Here is a tiny trained network, its code and every weight. The questions are about switching its units off for an input and a target symbol, where a switched-off unit gives its printed mean instead of its output.

import numpy as np


def w(rows, s, z=0):
    codes = np.array(rows[::2]) - 128.0
    scale = np.full(codes.shape[1], s)
    scale[-1] = z or s
    return codes * scale


def f(y):
    return np.maximum(y, 0)


def softmax(a):
    e = np.exp(a - a.max(-1, keepdims=True))
    return e / e.sum(-1, keepdims=True)


def log_softmax(a):
    a = a - a.max(-1, keepdims=True)
    return a - np.log(np.exp(a).sum(-1, keepdims=True))


def net(x, mask):
    ids = ['αβγζηθπτψω'.index(c) for c in x.split()]
    T = len(ids)
    res = E[ids] + P[:T]
    u = 0
    for l in range(2):
        q, k, v = (res @ M[l].T for M in (Q, K, V))
        z = softmax(np.where(np.tri(T) > 0, q @ k.T / 2**0.5, -1e9)) @ v
        res = res + np.where(mask[u], z, O[l][:, -1]) @ O[l][:, :-1]
        u += 1
        y = f(res @ A[l][:, :-1].T + A[l][:, -1])
        res = res + np.where(mask[u : u + 12], y, B[l][:, -1]) @ B[l][:, :-1]
        u += 12
    return log_softmax(res[-1] @ U[:, :-1].T + U[:, -1])


Q, K, V, O, A, B = {}, {}, {}, {}, {}, {}
E = w([
[69,151,156,108,194,139],'α',
[90,179,112,59,150,146],'β',
[60,179,110,56,182,131],'γ',
[108,134,188,154,171,182],'ζ',
[156,128,172,93,184,229],'η',
[122,28,41,230,186,139],'θ',
[150,156,125,94,114,204],'π',
[37,130,115,117,84,90],'τ',
[111,124,145,145,68,159],'ψ',
[250,78,138,108,145,109],'ω',
],0.017)
P = w([
[150,250,185,152,151,111],'0',
[126,198,192,119,129,99],'1',
[120,184,188,129,123,114],'2',
[108,167,175,119,128,133],'3',
[100,153,161,114,121,140],'4',
[95,136,154,115,119,153],'5',
[88,121,140,111,117,162],'6',
[90,109,122,104,112,169],'7',
[88,93,117,106,114,188],'8',
[88,77,108,111,109,201],'9',
[80,72,90,109,112,211],'10',
[74,59,80,109,109,216],'11',
],0.011)
Q[0] = w([
[249,62,98,164,144,51],'0.h1',
[180,121,63,135,200,71],'0.h1',
],0.015)
K[0] = w([
[121,244,243,84,133,63],'0.h1',
[109,192,215,96,137,151],'0.h1',
],0.011)
V[0] = w([
[250,92,159,74,150,152],'0.h1',
[137,111,144,191,255,96],'0.h1',
],0.0092)
O[0] = w([
[131,42,241,48,186,55,5],'0.h1',
[172,59,51,254,243,55,12],'0.h1',
],0.0075,0.0033)
A[0] = w([
[254,236,155,168,120,178,106],'0.n1',
[99,214,219,129,136,143,179],'0.n2',
[89,102,137,166,125,236,140],'0.n3',
[111,77,94,160,86,113,95],'0.n4',
[118,110,114,173,179,97,83],'0.n5',
[122,25,149,150,155,83,79],'0.n6',
[188,36,134,52,112,55,254],'0.n7',
[79,51,141,162,119,69,216],'0.n8',
[100,138,160,154,27,77,176],'0.n9',
[205,106,165,74,148,201,141],'0.n10',
[42,52,175,64,88,81,93],'0.n11',
[82,158,66,160,161,117,188],'0.n12',
],0.0075,0.0048)
B[0] = w([
[198,101,125,130,134,107,171],'0.n1',
[192,199,210,86,114,110,252],'0.n2',
[97,202,153,107,78,129,230],'0.n3',
[174,173,159,69,186,107,142],'0.n4',
[159,120,128,181,100,150,150],'0.n5',
[78,186,87,95,114,142,142],'0.n6',
[169,100,1,180,135,178,144],'0.n7',
[208,187,83,88,144,176,152],'0.n8',
[206,166,56,246,119,124,190],'0.n9',
[91,135,148,140,214,98,178],'0.n10',
[215,31,123,117,109,146,171],'0.n11',
[149,180,4,138,154,100,176],'0.n12',
],0.0068,0.011)
Q[1] = w([
[71,81,141,129,122,136],'1.h1',
[140,186,210,5,107,158],'1.h1',
],0.014)
K[1] = w([
[62,124,146,82,166,16],'1.h1',
[55,43,96,128,74,254],'1.h1',
],0.0081)
V[1] = w([
[80,185,112,1,183,160],'1.h1',
[195,89,216,87,81,208],'1.h1',
],0.0075)
O[1] = w([
[80,128,139,169,115,4,140],'1.h1',
[213,175,125,83,169,97,251],'1.h1',
],0.013,0.012)
A[1] = w([
[1,136,166,124,83,122,159],'1.n1',
[145,111,85,202,129,200,155],'1.n2',
[168,144,90,143,32,124,174],'1.n3',
[113,57,229,98,142,72,78],'1.n4',
[96,137,203,75,179,204,119],'1.n5',
[92,94,61,241,170,87,107],'1.n6',
[79,118,163,163,156,31,195],'1.n7',
[175,173,178,110,99,98,24],'1.n8',
[131,145,39,91,195,173,119],'1.n9',
[22,5,125,148,75,202,2],'1.n10',
[110,106,44,74,132,101,169],'1.n11',
[200,5,154,109,163,107,164],'1.n12',
],0.0091,0.0064)
B[1] = w([
[182,194,163,176,68,117,155],'1.n1',
[121,120,179,99,119,125,174],'1.n2',
[113,131,83,127,169,163,210],'1.n3',
[61,76,169,114,130,245,141],'1.n4',
[129,141,33,167,98,160,183],'1.n5',
[120,94,121,53,80,149,176],'1.n6',
[83,102,128,116,172,85,164],'1.n7',
[118,95,111,55,119,127,255],'1.n8',
[183,115,185,152,114,136,192],'1.n9',
[160,151,119,74,188,69,158],'1.n10',
[122,162,148,147,123,163,157],'1.n11',
[121,90,104,186,81,82,145],'1.n12',
],0.011,0.018)
U = w([
[137,167,73,85,108,162,151],'α',
[60,115,43,131,254,133,206],'β',
[166,205,219,194,194,106,222],'γ',
[107,116,191,127,62,157,110],'ζ',
[131,102,218,63,167,131,2],'η',
[199,57,77,141,104,75,155],'θ',
[127,137,156,129,26,52,110],'π',
[167,178,57,144,223,24,30],'τ',
[132,119,204,133,91,179,83],'ψ',
[103,156,170,173,37,182,135],'ω',
],0.0075,0.0069)

Each question gives the input, a string of symbols that net reads in full, and the target symbol t.
The units are the heads (2 rows each of Q, K, V and O) and the neurons (one row each of A and B). Each row of codes is followed by its name. A weight is (code - 128) times the scale printed after its matrix; where a second scale follows, it is the last column's (O, A, B and U).
mask holds one flag per unit, layer by layer, with each layer's heads first. A switched-off unit (its flag False) gives its mean, the last column of its rows in O or B, instead of its output. The means were averaged over made-up inputs and are rounded, as every weight is.
A unit's drop is (log p(t) with every unit on - log p(t) with that unit switched off) / (log p(t) with every unit on - log p(t) with every unit switched off).
The circuit of an input: a set's keep is (log p(t) with only the set's units on - log p(t) with every unit switched off) / (log p(t) with every unit on - log p(t) with every unit switched off). Starting from the 12 units with the biggest drops (on a tie, the unit counted first), units are removed one at a time, each time the one whose removal leaves the highest keep (on an exact tie, the one counted first), for as long as the keep stays at least 0.8.
units of the circuit, in order: the units of the circuit, biggest drop first
most important unit: the unit with the biggest drop
k most important neurons: the k neurons with the biggest drops, biggest first
top k neurons in layer l: the k neurons of layer l with the biggest drops, biggest first
input ψ η π π θ ψ π π π γ, target γ: units of the circuit, in order	1.n9, 1.n8, 0.h1
input ψ η θ ζ β ψ γ, target γ: top 4 neurons in layer 0	0.n9, 0.n2, 0.n12, 0.n1
input ω ψ τ, target θ: units of the circuit, in order	0.h1, 0.n11, 1.n12
input ω ψ γ ψ ψ ω ψ γ θ ψ, target ω: 3 most important neurons	0.n2, 0.n7, 1.n8
input ζ α β η ψ α ψ γ ω ψ ζ, target θ: units of the circuit, in order	0.h1, 0.n11, 1.n12
input ζ ψ τ θ π π ζ, target ψ: most important unit	0.h1
input γ γ π ψ η γ ψ ψ θ ψ γ π, target π: top 2 neurons in layer 0	0.n2, 0.n12
input γ γ ζ γ ψ ω ω ζ ψ γ γ η, target β: 2 most important neurons	0.n10, 0.n9
input π ψ θ γ γ ψ γ ψ, target τ: units of the circuit, in order	0.n2, 0.h1, 1.h1
input η ψ ψ ψ π ψ ω ψ γ, target θ: units of the circuit, in order	0.h1, 0.n11, 1.n12, 0.n3
input π π γ β ψ θ, target τ: units of the circuit, in order	1.h1, 0.h1
input β ψ γ ψ γ β β, target π: units of the circuit, in order	1.h1, 0.n9, 0.n1, 1.n1
input ψ θ ψ ψ ψ ψ γ ψ ζ β, target γ: 2 most important neurons	0.n2, 1.n9
input π ψ γ ψ θ β π ψ, target τ: units of the circuit, in order	0.h1, 1.h1
input β τ ψ π γ θ γ ψ β π, target β: 2 most important neurons	0.n2, 1.n7
input ψ γ ψ θ π π π ω β η α α, target γ: 3 most important neurons	1.n9, 0.n9, 0.n1
input γ β ψ γ θ γ ψ γ ψ ψ ζ ψ, target π: units of the circuit, in order	1.h1, 0.h1, 1.n1, 0.n9
input θ ψ ψ ζ ζ ψ ψ, target η: units of the circuit, in order	1.n10, 0.h1, 1.h1, 1.n2
input η ψ ζ, target α: most important unit	1.n5
input ψ τ γ ω, target θ: top 2 neurons in layer 0	0.n1, 0.n3
input ψ π ψ ψ γ γ γ, target π: units of the circuit, in order	1.h1, 0.n9, 0.n1, 0.h1
input π γ ψ β ω η ψ β π π γ, target η: units of the circuit, in order	0.h1, 1.h1, 1.n4, 0.n9
input ψ β β ω γ π ψ η ω π, target θ: units of the circuit, in order	0.h1, 1.n12, 0.n11
input ψ π π π π β β ψ ψ ω γ, target θ: 3 most important neurons	1.n12, 0.n11, 0.n8
input ψ γ θ γ ψ π α, target γ: most important unit	0.n2
input π γ ψ ψ τ ψ π θ ψ ψ γ, target τ: units of the circuit, in order	0.h1, 1.h1
input ψ θ γ ψ ψ η θ θ, target γ: 3 most important neurons	0.n9, 0.n1, 0.n2
input γ ψ π θ, target π: 3 most important neurons	1.n6, 1.n1, 0.n12
input γ ψ θ, target π: units of the circuit, in order	1.h1, 1.n6
input γ ψ β ψ ζ ζ η γ α, target β: top 4 neurons in layer 1	1.n7, 1.n9, 1.n4, 1.n2
